Below are the code and all the weights of a small trained network. Each question names an input and a target symbol and asks about switching units off, where a switched-off unit gives its printed mean instead of its output.

import numpy as np


def w(rows, s, z=0):
    codes = np.array(rows[::2]) - 128.0
    scale = np.full(codes.shape[1], s)
    scale[-1] = z or s
    return codes * scale


def norm(h):
    return h / np.sqrt((h * h).mean(-1, keepdims=True) + 1e-5)


def f(y):
    return y / 2 * (1 + np.tanh(0.7978845608 * (y + 0.044715 * y**3)))


def softmax(a):
    e = np.exp(a - a.max(-1, keepdims=True))
    return e / e.sum(-1, keepdims=True)


def log_softmax(a):
    a = a - a.max(-1, keepdims=True)
    return a - np.log(np.exp(a).sum(-1, keepdims=True))


def net(x, mask):
    ids = ['αδεζηθπστψ'.index(c) for c in x.split()]
    T = len(ids)
    res = E[ids] + P[:T]
    q, k, v = (norm(res) @ M[0].T for M in (Q, K, V))
    z = softmax(np.where(np.tri(T) > 0, q @ k.T / 3**0.5, -1e9)) @ v
    res = res + np.where(mask[0], z, O[0][:, -1]) @ O[0][:, :-1]
    y = f(norm(res) @ A[0][:, :-1].T + A[0][:, -1])
    res = res + np.where(mask[1:17], y, B[0][:, -1]) @ B[0][:, :-1]
    return log_softmax(norm(res)[-1] @ U[:, :-1].T + U[:, -1])


Q, K, V, O, A, B = {}, {}, {}, {}, {}, {}
E = w([
[82,127,208,82,95],'α',
[180,143,135,99,183],'δ',
[123,114,120,71,218],'ε',
[122,21,110,100,84],'ζ',
[79,132,196,70,90],'η',
[46,84,46,91,109],'θ',
[137,110,125,72,213],'π',
[139,171,45,135,66],'σ',
[92,119,252,136,97],'τ',
[197,153,121,136,105],'ψ',
],0.018)
P = w([
[66,157,230,185,97],'0',
[112,158,185,129,99],'1',
[120,128,157,178,138],'2',
[113,141,163,114,113],'3',
[131,121,139,172,151],'4',
[131,139,152,103,123],'5',
[146,119,122,162,156],'6',
[150,143,145,91,126],'7',
[162,119,112,144,156],'8',
[164,146,139,70,121],'9',
[177,125,102,117,148],'10',
[174,157,137,40,109],'11',
[183,132,96,90,138],'12',
[154,166,153,11,93],'13',
],0.012)
Q[0] = w([
[131,74,83,156,145],'h0',
[201,107,3,77,125],'h0',
[130,88,168,254,184],'h0',
],0.022)
K[0] = w([
[188,91,77,174,162],'h0',
[193,81,6,108,166],'h0',
[86,113,133,241,167],'h0',
],0.019)
V[0] = w([
[181,117,160,148,43],'h0',
[173,1,157,108,120],'h0',
[166,176,153,102,176],'h0',
],0.017)
O[0] = w([
[152,1,107,218,129,80],'h0',
[84,56,244,145,67,254],'h0',
[42,174,120,183,186,45],'h0',
],0.0099,0.0045)
A[0] = w([
[189,102,146,67,231,194],'n0',
[147,130,185,129,120,3],'n1',
[139,128,115,166,16,68],'n2',
[120,94,144,156,226,108],'n3',
[102,160,142,83,141,145],'n4',
[173,47,75,109,192,160],'n5',
[188,121,185,87,132,24],'n6',
[99,113,151,95,146,99],'n7',
[100,209,3,185,100,152],'n8',
[136,200,231,205,71,24],'n9',
[178,190,201,102,84,157],'n10',
[44,75,77,166,151,230],'n11',
[109,48,184,145,104,28],'n12',
[91,54,187,107,115,171],'n13',
[132,136,94,93,97,57],'n14',
[194,211,170,213,119,95],'n15',
],0.014,0.0035)
B[0] = w([
[112,120,21,127,92,175],'n0',
[96,135,107,156,134,133],'n1',
[126,94,15,129,146,176],'n2',
[204,91,183,165,148,145],'n3',
[173,121,176,166,127,205],'n4',
[174,172,132,171,61,166],'n5',
[62,84,125,93,145,157],'n6',
[145,97,135,134,142,170],'n7',
[58,136,29,123,161,177],'n8',
[121,154,65,243,139,155],'n9',
[89,128,173,92,56,208],'n10',
[126,28,150,6,128,186],'n11',
[83,168,167,61,141,212],'n12',
[140,90,153,202,114,254],'n13',
[122,145,152,153,181,172],'n14',
[149,142,228,61,165,161],'n15',
],0.021,0.0076)
U = w([
[172,150,159,119,130,11],'α',
[124,120,163,106,249,56],'δ',
[103,188,159,126,154,19],'ε',
[71,84,149,215,96,167],'ζ',
[182,146,154,114,132,55],'η',
[78,145,123,64,47,204],'θ',
[80,181,196,159,161,183],'π',
[132,153,61,164,117,124],'σ',
[174,148,155,123,129,1],'τ',
[218,55,120,112,165,48],'ψ',
],0.014,0.0033)

Each question gives the input, a string of symbols that net reads in full, and the target symbol t.
The units are the heads (3 rows each of Q, K, V and O) and the neurons (one row each of A and B). Each row of codes is followed by its name. A weight is (code - 128) times the scale printed after its matrix; where a second scale follows, it is the last column's (O, A, B and U).
mask holds one flag per unit, heads first, then neurons. A switched-off unit (its flag False) gives its mean, the last column of its rows in O or B, instead of its output. The means were averaged over made-up inputs and are rounded, as every weight is.
A unit's drop is (log p(t) with every unit on - log p(t) with that unit switched off) / (log p(t) with every unit on - log p(t) with every unit switched off).
The circuit of an input: a set's keep is (log p(t) with only the set's units on - log p(t) with every unit switched off) / (log p(t) with every unit on - log p(t) with every unit switched off). Starting from the 12 units with the biggest drops (on a tie, the unit counted first), units are removed one at a time, each time the one whose removal leaves the highest keep (on an exact tie, the one counted first), for as long as the keep stays at least 0.8.
units of the circuit, in order: the units of the circuit, biggest drop first
unit that matters most: the unit with the biggest drop
k most important neurons: the k neurons with the biggest drops, biggest first
drop when u is switched off: that unit's drop, to one decimal
input π θ θ δ ψ π θ θ τ δ η ψ θ ε, target ψ: 2 most important neurons => n0, n3
input π δ θ σ θ η ε, target θ: units of the circuit, in order => h0, n0
input ζ ψ ε, target ζ: unit that matters most => n13
input π ζ θ θ ζ θ θ α θ σ θ ψ θ δ, target ψ: 2 most important neurons => n3, n0
input π θ ε, target π: 3 most important neurons => n11, n4, n2
input θ η π θ α ζ θ θ δ θ ζ ε, target θ: units of the circuit, in order => n0, h0
input σ ψ ψ ε, target ψ: units of the circuit, in order => h0, n3, n0
input θ σ ε θ η θ θ θ σ θ δ θ, target δ: units of the circuit, in order => n10, n14, n0
input ψ ζ π, target ψ: units of the circuit, in order => h0, n3, n0
input θ δ θ δ, target δ: 3 most important neurons => n5, n3, n15
input ψ π ψ τ θ ζ δ α ψ, target δ: 2 most important neurons => n15, n8
input ψ δ σ θ θ θ θ ζ θ ψ ζ α, target ζ: 2 most important neurons => n13, n9
input θ τ θ ψ ψ δ ζ α σ θ π, target σ: 2 most important neurons => n0, n11
input ψ θ ψ θ θ ψ θ ψ ψ σ, target σ: units of the circuit, in order => h0
input ψ ζ ψ θ σ θ θ ε π ψ θ θ δ, target θ: 2 most important neurons => n0, n10
input ψ α ζ σ θ θ θ π ψ π, target π: 4 most important neurons => n4, n11, n2, n5
input η ψ η θ θ ε ε π θ δ θ ζ, target ζ: 2 most important neurons => n13, n15
input ψ ψ θ ψ, target ψ: 2 most important neurons => n11, n10
input θ θ ζ θ θ θ θ ψ θ ζ ε θ, target ζ: 2 most important neurons => n13, n15
input ψ θ α δ θ θ θ η θ ψ θ ψ θ ψ, target ψ: 3 most important neurons => n10, n11, n3
input ψ δ θ ε θ ζ ψ, target θ: unit that matters most => n10
input δ α ζ π δ, target ζ: 2 most important neurons => n9, n13
input δ ζ θ π, target ζ: drop when n13 is switched off => 0.2
input ζ η δ π θ η ψ θ θ θ θ δ σ, target σ: drop when h0 is switched off => 0.1
input θ θ ψ τ θ ψ δ ψ ψ, target δ: drop when h0 is switched off => 1.2
input η θ ψ θ σ θ, target σ: drop when n13 is switched off => -0.1
input θ θ ψ, target θ: units of the circuit, in order => n10
